Each row has a class, written after it.
[ -2   3   0  -1   2   1   2  14   0  14  -6  -4   4   8   4  -1  -2  -2
   3   1  -4  -4   1   2  -2  -3  -3 -12   3  -1  -1   8  -9   1  -1  -6
  -3   6   8  -1   0   9   6] : J411
[  2   2  -6  -4   1   3  -6  -4  -2   2   0   3  -1  -8   8   7  -2  11
  -4  -4   6   5  -3   2   3   5   7   4 -14   0  -6   9   6   8  -1  -1
   4  -4  -8   3  -3   2  -2] : J659
[ -5   9  -4  -3   5   7  -4  17  -7  17  -6   1  12   0  14  -3  -5   2
  -5   4   1 -14   1   9  -1  -7   0  -1  -9  -4  -9  15  -2   0  -2  -7
  -1   6   8   0  -4  21   3] : J411
[  3   3  -3   0   7  -6  -3  14   1  21  -7   4   9  12   8  -9   0  14
  -4   5   0  -1   0  13  -2   0   4  -7  -5  -2   4   4  -7   8   1  -8
   0   5   1  -2  -4  10 -13] : J411
[ -3   4   2   1   2  -3   7  23  -3  22  -7  -3   5  19  -7 -12   0   4
   2   5  -3   1   0   9  -2  -4  -2  -6   5   0  -2   1 -16   9   2  -7
  -6  12  25   4   0   9  -9] : J411
[  0  12  -2   4   0   1   2  15  -4  23  -5  -2   5   6   1  -5  -4   7
   3  -5  -4   6   1   5  -2  -5   7 -14  -7  -3   5  13 -15  13  -5  -9
   0   2   3  -3  -1  10   3] : J411
[ 1  3 -4  0 -4 -1  0  5 -8  2  1 -1 -3 -6 -4 -3  4  5 -2 -4 -3 -3 -1  1
  2 -3  6  9 -8 -2 -2  8  4 13 -3 -1 -1 -2 -6 -2  2  5 -7] : J411
[ -3   0  -4   1   0  -2  -6   4   1   6  -2  -1  12  -8  11  -3  -2   6
  -6  -6   1 -11   0   5   1  -2   6   0  -5  -3   2   0   1   3  -1  -5
   2  -2   0  -4  -5   9  -5] : J411
[  0   0  -3  -3   3   2  -4   1  -1   4  -2  -3   5  -9   8   3  -3   8
  -7  -5   2  -6  -1   1   1   0   6   0 -10  -3  -2   6   3   5  -2  -3
   2   2  -3   1  -1   7  -2] : J659
[ -1  15   4   2   9   9   1   8  -6   5  -3   5   4   5   4  -3   1  -3
   0  -6  -1  12  -2   9   1  -3   0  -6 -17  -3   5  -2  -4   1  -4  -2
   1  -4 -12   2   1   8   3] : J411
[ -2   6  -1  -7  -5   1   1  -8 -12   2   6  -1   0  -1  -4  -3  -3 -11
   3  -7  -5  -7   1   0  -1  -3  -5   4  10  -1 -10   4   3  -6  -4   1
  -2  -5   5 -12   3   3  -2] : J199
[  0   3  -3  -3   1  -2  -2 -10  -5   2   5  10   1   9   5  -3   0 -10
   0   7   0  10   0   7  -2   2  -4   1   1   3  -5  -2  11  -4   0   3
   0  -5 -11  -4  -8  -1   7] : J199
[  0   1  -2  -9  -1   3  -4  -7  -3  -1   4  -2   3 -10   5   5  -2   4
  -6  -5   2  -6   0  -1   0   2   2   5   0   0  -7   5   2  -2  -3   0
   2  -2   2  -2  -3   0  -1] : J659
[  2   8   2  -4   6  -1   2  12  -6  19  -3   0   0  14  -2  -7  -1   4
   0   2  -7  11  -2  13  -1  -1  -2 -10  -1   0  -3  10  -8   2  -3  -3
  -3   5   8  -1   3  10  -6] : J411
[-1 -1  2  3 -4  4  1 -4  1 -8  3 -5  0 -4 -1  5  0 -7  0 -8 -4  6 -1 -5
 -2  0  0 -5  2  0  6 -1  1  0 -2  1  0 -2  6  2 -1  0  8] : J199
[-4  2 -4 -4 -2  7 -3 -9  0  6  0  0  2  3  6  6 -2 -1 -2  5  4  4  1 -1
 -4  2 -1 -4  1 -1 -7 13  1 -4  1  0 -2  5  6  0 -7  1 10] : J199
[  1  -2   2   4  -5   4   9  -2   3  -5  -7 -11   0  -3  -8   3  -3 -15
   3   1  -1 -13  -1 -14  -3  -6  -4  -4   2  -1   1   6   3   1  -3   0
  -4   8 -10   3   5   6  13] : J199
[  4   5  -7  -4   9   1  -7  -1   2  10  -5   8   5  -1  15  -2   0   6
  -1  17   6  -6   2   4  -2   0   3   1  -6  -1  -3  11   1  -8   0  -2
   2   1 -18  -1  -6   0   6] : J659
[  3   0   9   1   5  -2   6  -5  -3 -13   3   2  -9   1 -10   2   3 -11
   3   5  -4   3  -1  -6   0   1  -9   4   8   4   5 -11   3 -17   1   8
  -1  -1  -7   3   9  -8   7] : J199
[  0  -2   1  -1  -1   4  -1 -22   8   4  -2 -11   9  -4   6   5  -1  -2
  -6  -7   2   7   3  -4  -7   6   2 -15   0  -1   7   6  -4  -2  -3  -3
   1   2   4  -1  -6  -1   8] : J659
[  4   2  -1  -6   5   0   1 -12  -1  -2  -2  -1   0  -7   2   2   1   0
  -2  10   3  -8   2  -6  -2   2  -1   3  -1  -1  -4   4   2  -9  -2   2
   1   4 -13  -2   4  -2   6] : J659
[ 0  6  1 -3  3  0  3 16 -2 15 -3 -6  7  2  4  0 -3  3 -2 -8 -4 -9  0  3
  2 -3  1 -7 -3 -3 -8  9 -8  7 -4 -6 -1  5  8 -1  2 15 -3] : J411
[ -3   3   0   2  -2   1  -6  -9   4  -7   1   3   1  -2  10   3  -2 -15
   5  -4   0   1   2  -3  -2   1  -5  -8   9  -1   2  -2  -3 -16  -1  -2
   2 -10 -10  -6  -3  -7  14] : J199
[  1  -2  -5  -4  -2  -7  -2  -3  -1   1   3   2  -2   5   1  -2  -1 -11
   2   2  -2  -1  -1  -1   2   1  -7   3  10   0 -11   4   9   0  -2   2
  -1  -4 -14  -5  -3   0  -2] : J199
[  0   2  -8  -5   0  -2   0 -19  -9   0   3  10   1   1   3  -5  -1 -15
  -3  10   4  -6   3   6  -2  -3  -6  16   0   0 -11  -2  20  -6   0   5
   1  -6 -25  -5  -8   2  -6] : J199
[ 0  2 -2  1 -1 -4  0 -1  2 10 -2 -3  6  0  1 -5 -1  5 -4 -6 -1  0  1  3
 -1 -2  5 -5 -5 -3  6  4 -2 10 -5 -5  0 -1 -1 -4 -2  9 -9] : J411
[  1   5   0   1  -1  -1  -3  -6  -3  -2   5   8  -5   6   0   0   1  -8
   5   3  -1  13  -1   3   0   2  -3  -1   7   2   3  -3  -1 -10   1   2
   0  -9  -2  -3  -3  -7   5] : J199
[ -2   5  -9  -5  -6  10  -4 -10  -9  10   1   4  -4   3   6   8  -5   1
  -4   7   5  21   0   4  -6   4   7   2 -10   0 -11  29  12  12  -4   3
  -4   6   5   3 -14   4  10] : J659
[ -5  -6  -5  -5  -2   5  -3 -20   0   4   2  -2   9  -6   8   1  -4   6
 -15   0   6   6   1   5  -7   3   6   3  -4  -2  -1   3  11   5   1   3
   2   7  17   0 -15   4  -5] : J659
[  1   2  -5  -6   0  -9   2  -1  -4  12  -1   2   3   6  -1  -4  -2  -7
   0   2  -1 -12   1   3   0  -2  -6   6   7   0 -14   4   4   2  -4  -3
  -1   0 -13  -8   0   5 -11] : J411
[  5   3  -7  -2   3 -10  -3   5   0  18  -6  -4   7  -6   7  -5  -2  11
  -5  -8  -1 -14  -1   1   5  -3   6  -4  -7  -3  -1   8  -6   9  -7 -10
   3  -2 -14  -7   2  14 -11] : J411
[  1   4   0  -2  -1   7  -4 -12   0   0   3   1   0  -3   6   7  -1   0
  -3  -7   2  15   1   0  -1   4   4  -8  -9  -1   4   6   3   3  -3   2
   1  -2  -1   0  -4   2  10] : J659
[ -1  -2  -8  -1  -8   2  -5   4  -4   2   2   3  -4  -4   4   6  -4   5
   1   4   1 -11   0  -1   1  -1   5   9  -4  -1  -9  14   8   9   1   0
  -2   4   0   0  -7   4   4] : J659
[  5   5  -3  -3   5  -4   1  -5   2   5  -4  -3   5  -1   8  -2  -2  -8
  -2   1  -1 -10   3  -1  -1   0  -5 -10  -2   0  -2   3   2  -8  -8  -3
   3  -3 -27  -5   2   4   5] : J199
[-1  2 -3 -7 -1  4 -6 -9 -3  0  4  2  2 -4 10  4 -3 -1 -3  3  3  0  1  1
 -1  3 -1  1  4  0 -8  6  2 -8  0  1 -1 -3  4 -2 -5  0  6] : J199
[  1  -7  -4  -3  -7  -7  -1 -11   6   8   1  -6   5   2   2   2  -2   1
  -4  -7   1   0   0  -4  -5   3   1  -7   8   0  -5   5   0   7  -2  -2
   0   1   3  -8  -7   0  -4] : J659
[-1  4  0 -2  5  0  3 16 -4 18 -7 -2  4  7  2 -3 -2  5  1  4 -3 -5  0  5
  1 -3 -1 -6 -1 -1 -7  9 -8  6 -1 -6 -4  9  5  3  2 11 -3] : J411
[  4   8  -6   4  -9  -1  -4  -6  -3  11   1   1  -6   0   2   3  -3   1
   4 -17  -1  21   1  -2   1   1  10 -15  -5   0   4  15  -6  15  -7  -5
   2 -12 -10 -10  -4  -4   6] : J659
[ -1   7   1  -2   4   4   3  15  -7  14   0   1   2  14   3   0  -2   4
  -1  -7  -2  16  -3  13   0   1   0  -7 -11   0  -5   7  -2  17   1  -3
  -2   4  13   5  -3  14  -7] : J411
[  1   7  -5  -3   1   3  -2  -9  -7   4   0   9  -7   4   3  -5   0  -4
   4  16   4   6   2   2  -2   2  -2   4  -1   5  -7  11   5  -7  -1   1
  -2  -2 -16  -2  -5  -6   9] : J199
[ -1   9  -2   4   0   2  -4   2  -3   3  -1  10  -3  11  11   2  -1 -15
  10   7  -2  11   1   5  -2   1  -6  -8   4   1  -2   5   1 -10   1   0
  -1  -7 -13   0  -5  -3  15] : J199
[ -2   3  -4  -4  -2   0  -2  19  -1  19   0   3   6  13  12   4  -3   4
   1  -2   1  -1  -3   9   2   1  -3  -7   4   0 -16  11  -7  10   3  -6
  -3   5  17   1  -6   9  -3] : J411
[ -6   5  -4 -11  -4   8  -7  -9  -4   4   6   6   1   0  12   4  -3  -4
  -2   3   3   2   0   4  -1   5  -5   3   9  -1 -15   9   1 -13   0   0
  -1  -1  16  -5  -8  -1   7] : J199
[ 0 -4 -1 -3 -4  1 -1 -6 -6 -4  6 -2 -3 -9 -5  2 -1 10 -8 -3  0  5 -2  1
  2  1  6 11 -7 -1  0  3 11 12 -1  3  1  1  8  2 -1  4 -8] : J659
[  1   5   4   5   2  -5  -1  32   5  17  -5  -2   3   9   4  -3  -1  12
   4  -7  -7   2  -3   7   4  -1   1 -15   1  -1   3   3 -21   7   0 -10
  -2   0  14   0   5   7  -6] : J411
[ -1   3  -4   5  -2  -3  -6   0  -1  -8   4   8  -2  -1   6   0   3  -5
   6   1  -1   6   0   2   0   0   0   0   1   0   4  -6   3  -9   0   1
   1 -13 -13  -3  -3  -6   4] : J199
[ -4  -7  -5  -4  -6   1  -5 -18   2  -5   4  -3   6 -16   4   1  -2   4
 -11   2   3  -4   1  -2  -3   0   7   7  -5  -2   5   0  11  -1  -1   2
   3   1   2  -2  -7   4  -2] : J659
[  0  -4   4   0   2  -4   2  -7   4  -3   1  -3   0   4  -7  -6   4  -5
   0   8  -5  -2   3  -2  -4   2  -7  -3  17   1   8  -7  -4 -13  -1   3
  -1   2   5  -2   4  -8  -2] : J199
[ -3   5  -1  -4   1   4   0  20  -8  19  -3  -4   4   1   1  -1  -4  12
  -4  -5  -2  -7  -2   6   2  -3   5   2 -10  -3  -9  17  -1  16  -1  -6
  -3   8  16   1  -1  19  -8] : J411
[ -1  -2  -8  -2  -2  -1  -6   2  -1  11  -4   0   8  -1  10  -1  -4   4
  -5   2   2 -11   2   0  -2  -1   2   0  -2  -3  -6   9   2   3   1  -5
  -4   3   1  -4  -8   6  -3] : J659
[  5  -8  -5  -7  -1  -3  -5 -17   9   0  -2  -6   3 -16   9   8  -3   9
  -7  -2   7 -12   2 -10   0   0   5   2  -6  -1  -6   8   7   3  -3  -1
   5   3 -17  -1  -1  -3   0] : J659
